Here is a tiny trained network, its code and every weight. The questions are about switching its units off for an input and a class, where a switched-off unit gives its printed mean instead of its output.

import numpy as np


def w(rows, s, z=0):
    codes = np.array(rows[::2]) - 128.0
    scale = np.full(codes.shape[1], s)
    scale[-1] = z or s
    return codes * scale


def f(y):
    return np.maximum(y, 0)


def log_softmax(a):
    a = a - a.max(-1, keepdims=True)
    return a - np.log(np.exp(a).sum(-1, keepdims=True))


def net(x, mask):
    res = np.array(x, float).reshape(1, 8) / 4 @ E
    y = f(res @ A[0][:, :-1].T + A[0][:, -1])
    res = res + np.where(mask, y, B[0][:, -1]) @ B[0][:, :-1]
    return log_softmax(res[-1] @ U[:, :-1].T + U[:, -1])


A, B = {}, {}
E = w([
[136,18,169,154,112,176,149,123,227,51],'x0',
[115,127,131,118,131,134,132,127,127,129],'x1',
[115,143,123,123,127,143,134,125,134,121],'x2',
[199,131,132,80,177,97,207,8,98,89],'x3',
[122,128,125,124,126,137,124,126,120,120],'x4',
[101,139,161,115,3,80,181,108,111,118],'x5',
[127,126,132,132,137,112,146,134,144,144],'x6',
[127,136,123,121,125,132,124,131,127,114],'x7',
],0.018)
A[0] = w([
[143,164,121,95,140,117,147,104,92,163,86],'n0',
[133,123,107,148,183,165,105,174,167,129,189],'n1',
[140,183,88,110,173,85,169,67,38,151,132],'n2',
[116,79,99,147,174,157,101,183,173,86,172],'n3',
[113,145,119,120,134,152,115,130,126,163,140],'n4',
[113,181,102,126,109,106,86,175,113,167,190],'n5',
[150,132,87,100,49,86,149,123,105,165,82],'n6',
[109,91,189,191,75,190,109,177,200,115,149],'n7',
[93,141,168,133,8,70,158,99,120,116,132],'n8',
[172,130,177,129,163,132,160,54,117,79,66],'n9',
[106,114,178,111,30,101,137,149,128,111,100],'n10',
[83,172,104,141,110,120,92,224,67,214,225],'n11',
[128,139,109,100,223,145,129,117,113,147,187],'n12',
[152,84,106,107,126,127,148,116,158,100,52],'n13',
[171,99,167,117,154,147,176,65,158,62,29],'n14',
[124,129,136,141,135,150,113,129,127,145,110],'n15',
[163,84,128,118,133,165,101,144,127,110,129],'n16',
[90,77,131,157,94,161,97,147,196,133,114],'n17',
[112,128,132,119,59,113,132,147,159,105,120],'n18',
[152,203,75,101,194,98,119,112,94,149,177],'n19',
[119,165,137,98,91,92,156,73,90,165,96],'n20',
[111,181,98,140,101,118,82,174,107,184,204],'n21',
[125,152,87,135,106,152,116,145,119,154,137],'n22',
[129,124,143,107,31,120,154,110,121,149,123],'n23',
[113,163,92,153,118,132,114,138,109,140,132],'n24',
[137,137,113,156,123,153,149,130,119,134,97],'n25',
[152,119,87,150,214,127,111,155,135,116,254],'n26',
[156,73,143,135,145,157,187,102,137,67,17],'n27',
],0.014,0.0094)
B[0] = w([
[181,145,147,123,110,110,112,146,123,88,173],'n0',
[123,158,95,101,173,113,77,133,171,145,192],'n1',
[180,226,170,117,92,164,97,192,88,116,225],'n2',
[118,133,98,90,155,106,48,150,156,139,204],'n3',
[130,109,111,139,135,117,102,102,130,141,154],'n4',
[88,102,117,119,158,112,174,84,131,129,205],'n5',
[119,147,150,132,103,112,148,137,173,70,179],'n6',
[121,97,100,151,82,143,101,211,118,174,230],'n7',
[107,138,186,142,69,94,216,132,126,63,224],'n8',
[119,140,151,125,148,145,181,79,139,128,204],'n9',
[94,94,135,157,56,106,166,140,82,131,197],'n10',
[53,57,104,156,179,122,170,50,151,143,252],'n11',
[173,136,137,140,133,182,81,104,128,170,190],'n12',
[89,82,117,123,141,124,121,107,120,115,163],'n13',
[106,68,143,137,156,129,152,5,159,130,212],'n14',
[122,137,98,142,137,109,121,124,135,116,141],'n15',
[112,129,112,115,135,118,79,119,141,115,163],'n16',
[157,156,104,139,111,131,90,178,118,112,199],'n17',
[103,73,103,136,98,110,134,156,87,137,176],'n18',
[173,167,145,132,131,184,143,107,93,162,211],'n19',
[136,186,173,107,109,82,146,139,138,84,192],'n20',
[79,60,135,120,171,105,155,65,139,139,216],'n21',
[134,89,116,126,134,128,150,110,124,113,163],'n22',
[103,135,145,145,91,93,166,149,145,94,190],'n23',
[121,114,146,97,144,133,187,116,163,125,165],'n24',
[104,130,116,125,136,135,144,137,118,136,129],'n25',
[161,152,112,135,150,181,95,113,144,174,199],'n26',
[67,72,120,139,174,94,152,92,116,129,194],'n27',
],0.012,0.033)
U = w([
[124,93,96,126,217,159,108,45,177,150,250],'0',
[91,77,126,148,105,90,192,67,150,93,144],'1',
[126,120,68,123,139,134,45,218,202,142,123],'2',
[107,81,107,177,52,131,131,251,121,118,28],'3',
[214,177,124,119,126,205,107,118,111,167,133],'4',
[164,200,157,124,93,110,153,149,129,52,7],'5',
],0.012,0.0024)

Each question gives the input, the list of numbers given to net, and the class t.
The units are the neurons (one row each of A and B). Each row of codes is followed by its name. A weight is (code - 128) times the scale printed after its matrix; where a second scale follows, it is the last column's (A, B and U).
mask holds one flag per neuron, in row order. A switched-off neuron (its flag False) gives its mean, the last column of its row in B, instead of its output. The means were averaged over made-up inputs and are rounded, as every weight is.
A unit's drop is (log p(t) with every unit on - log p(t) with that unit switched off) / (log p(t) with every unit on - log p(t) with every unit switched off).
The circuit of an input: a set's keep is (log p(t) with only the set's units on - log p(t) with every unit switched off) / (log p(t) with every unit on - log p(t) with every unit switched off). Starting from the 12 units with the biggest drops (on a tie, the unit counted first), units are removed one at a time, each time the one whose removal leaves the highest keep (on an exact tie, the one counted first), for as long as the keep stays at least 0.8.
units of the circuit, in order: the units of the circuit, biggest drop first
unit that matters most: the unit with the biggest drop
top k neurons: the k neurons with the biggest drops, biggest first
drop when u is switched off: that unit's drop, to one decimal
input [1,-4,7,-6,0,8,8,-4], class 3: units of the circuit, in order -> n7
input [0,1,4,4,4,4,3,6], class 5: units of the circuit, in order -> n11, n21
input [8,-2,-3,0,-2,-5,4,-6], class 2: top 2 neurons -> n7, n11
input [0,-6,-3,8,-3,2,6,-7], class 5: top 2 neurons -> n2, n11
input [1,-4,-1,-7,5,-6,-3,-7], class 2: top 2 neurons -> n7, n14
input [0,4,6,4,8,-8,-6,4], class 4: top 2 neurons -> n11, n21
input [0,6,-4,6,5,5,0,-1], class 5: top 2 neurons -> n11, n2
input [-5,4,-7,1,1,-5,8,1], class 4: top 2 neurons -> n2, n19
input [-5,7,-8,4,7,5,-7,-2], class 5: drop when n3 is switched off -> 0.0
input [1,1,5,-3,-6,1,6,-4], class 3: drop when n14 is switched off -> 0.1
input [-6,-1,1,2,7,3,-3,-5], class 5: drop when n2 is switched off -> 0.1
input [2,2,-3,-8,8,6,-2,-8], class 3: drop when n7 is switched off -> 0.7
input [1,-5,-7,8,-4,-6,4,7], class 0: top 2 neurons -> n14, n27
input [1,8,5,-8,-2,6,1,1], class 3: unit that matters most -> n7
input [5,-8,-1,-8,6,1,-4,-7], class 3: top 2 neurons -> n7, n10
